Below is a small trained network, with its code and all its weights. Each question gives an input and a class and asks what happens when units are switched off, that is, made to give their printed mean instead of their output.

import numpy as np


def w(rows, s, z=0):
    codes = np.array(rows[::2]) - 128.0
    scale = np.full(codes.shape[1], s)
    scale[-1] = z or s
    return codes * scale


def norm(h):
    return h / np.sqrt((h * h).mean(-1, keepdims=True) + 1e-5)


def f(y):
    return np.maximum(y, 0)


def log_softmax(a):
    a = a - a.max(-1, keepdims=True)
    return a - np.log(np.exp(a).sum(-1, keepdims=True))


def net(x, mask):
    res = np.array(x, float).reshape(1, 6) / 4 @ E
    u = 0
    for l in range(3):
        y = f(norm(res) @ A[l][:, :-1].T + A[l][:, -1])
        res = res + np.where(mask[u : u + 3], y, B[l][:, -1]) @ B[l][:, :-1]
        u += 3
    return log_softmax(norm(res)[-1] @ U[:, :-1].T + U[:, -1])


A, B = {}, {}
E = w([
[46,53,157,111,146,223,77,107,101,128,113],'x0',
[184,37,14,151,121,75,70,191,27,178,179],'x1',
[117,104,143,11,229,62,95,252,151,86,5],'x2',
[53,101,79,191,153,96,81,171,191,220,160],'x3',
[12,192,2,211,128,50,165,133,16,99,88],'x4',
[67,160,58,233,162,98,109,121,94,122,125],'x5',
],0.0075)
A[0] = w([
[166,63,55,195,74,215,2,134,111,112,160,75],'0.n0',
[144,12,238,85,176,106,117,177,121,167,151,254],'0.n1',
[254,112,40,169,69,155,111,101,105,120,158,228],'0.n2',
],0.0065,0.0029)
B[0] = w([
[139,136,65,131,84,238,214,87,150,99,151,201],'0.n0',
[102,138,172,76,119,99,99,68,148,201,133,255],'0.n1',
[138,125,142,5,115,129,139,18,48,163,219,229],'0.n2',
],0.013,0.0071)
A[1] = w([
[211,180,235,93,102,113,96,85,200,72,128,244],'1.n0',
[18,166,85,71,54,140,152,66,66,118,138,253],'1.n1',
[33,103,115,146,181,80,122,228,2,164,138,43],'1.n2',
],0.0064,0.0026)
B[1] = w([
[146,45,124,165,195,71,151,247,136,75,96,228],'1.n0',
[92,132,143,143,162,68,94,149,177,90,142,255],'1.n1',
[136,100,79,219,137,120,112,127,53,167,128,168],'1.n2',
],0.013,0.0097)
A[2] = w([
[153,162,122,168,96,116,201,155,150,17,95,9],'2.n0',
[253,7,218,171,64,211,116,98,140,87,124,124],'2.n1',
[8,133,101,129,39,173,64,54,167,169,100,75],'2.n2',
],0.0076,0.0012)
B[2] = w([
[71,171,144,217,152,173,244,141,149,147,76,220],'2.n0',
[108,132,15,195,105,60,200,76,145,173,163,254],'2.n1',
[156,100,32,165,150,240,200,189,209,33,56,230],'2.n2',
],0.012,0.0039)
U = w([
[156,112,77,117,149,55,39,180,52,206,79,49],'0',
[190,99,58,76,49,202,141,11,83,164,229,67],'1',
[63,107,46,181,166,23,167,88,86,129,179,239],'2',
[111,207,140,114,107,168,33,199,110,201,45,5],'3',
[99,182,113,208,177,145,220,194,189,73,19,192],'4',
[187,114,162,116,89,167,153,149,128,228,125,3],'5',
[166,60,178,24,185,44,105,181,193,171,115,208],'6',
],0.011,0.0056)

Each question gives the input, the list of numbers given to net, and the class t.
The units are the neurons (one row each of A and B). Each row of codes is followed by its name. A weight is (code - 128) times the scale printed after its matrix; where a second scale follows, it is the last column's (A, B and U).
mask holds one flag per neuron, layer by layer. A switched-off neuron (its flag False) gives its mean, the last column of its row in B, instead of its output. The means were averaged over made-up inputs and are rounded, as every weight is.
A unit's drop is (log p(t) with every unit on - log p(t) with that unit switched off) / (log p(t) with every unit on - log p(t) with every unit switched off).
The circuit of an input: a set's keep is (log p(t) with only the set's units on - log p(t) with every unit switched off) / (log p(t) with every unit on - log p(t) with every unit switched off). Starting from all 9 units, units are removed one at a time, each time the one whose removal leaves the highest keep (on an exact tie, the one counted first), for as long as the keep stays at least 0.8.
circuit, biggest first: the units of the circuit, biggest drop first
top k neurons: the k neurons with the biggest drops, biggest first
k most important neurons of layer l: the k neurons of layer l with the biggest drops, biggest first
drop of u: that unit's drop, to one decimal
input [2,-5,1,3,6,4], class 4: circuit, biggest first -> 2.n2
input [5,2,-5,5,4,2], class 4: top 2 neurons -> 2.n2, 0.n0
input [-3,8,6,-7,1,5], class 0: top 3 neurons -> 2.n1, 0.n0, 2.n0
input [3,2,-1,-8,1,5], class 1: top 3 neurons -> 0.n2, 1.n0, 0.n0
input [1,-5,-6,-4,2,0], class 4: circuit, biggest first -> 2.n0, 0.n1
input [5,0,7,-4,1,4], class 0: top 2 neurons -> 0.n0, 1.n2
input [3,-2,-2,7,8,-5], class 4: top 2 neurons -> 2.n2, 1.n0
input [-5,4,5,-3,3,-1], class 0: top 2 neurons -> 0.n0, 2.n1
input [7,-4,0,3,7,-1], class 4: top 3 neurons -> 2.n2, 1.n0, 0.n2
input [-6,-4,-8,7,-5,-6], class 2: circuit, biggest first -> 2.n1, 1.n0
input [-4,-8,-7,6,3,-6], class 4: 2 most important neurons of layer 0 -> 0.n2, 0.n1
input [-6,7,2,-3,2,-3], class 1: 2 most important neurons of layer 0 -> 0.n2, 0.n1
input [6,-3,-1,0,6,5], class 4: 2 most important neurons of layer 2 -> 2.n2, 2.n1
input [5,6,1,-2,-8,1], class 1: circuit, biggest first -> 0.n0
input [-3,4,-8,-5,3,4], class 1: top 2 neurons -> 0.n2, 1.n0
input [-4,3,-8,5,6,-5], class 1: 2 most important neurons of layer 0 -> 0.n2, 0.n0
input [-6,-2,-2,4,-5,2], class 6: 2 most important neurons of layer 1 -> 1.n2, 1.n0
input [2,-2,-5,-6,-8,-7], class 2: drop of 2.n1 -> 1.2
input [6,-6,-6,4,-1,-2], class 4: drop of 2.n2 -> 0.2
input [4,6,-7,5,-1,5], class 1: drop of 0.n2 -> 0.1
input [-6,3,-6,1,2,-2], class 1: circuit, biggest first -> 0.n2
input [8,-3,-7,-5,-5,-7], class 2: drop of 2.n2 -> 0.0
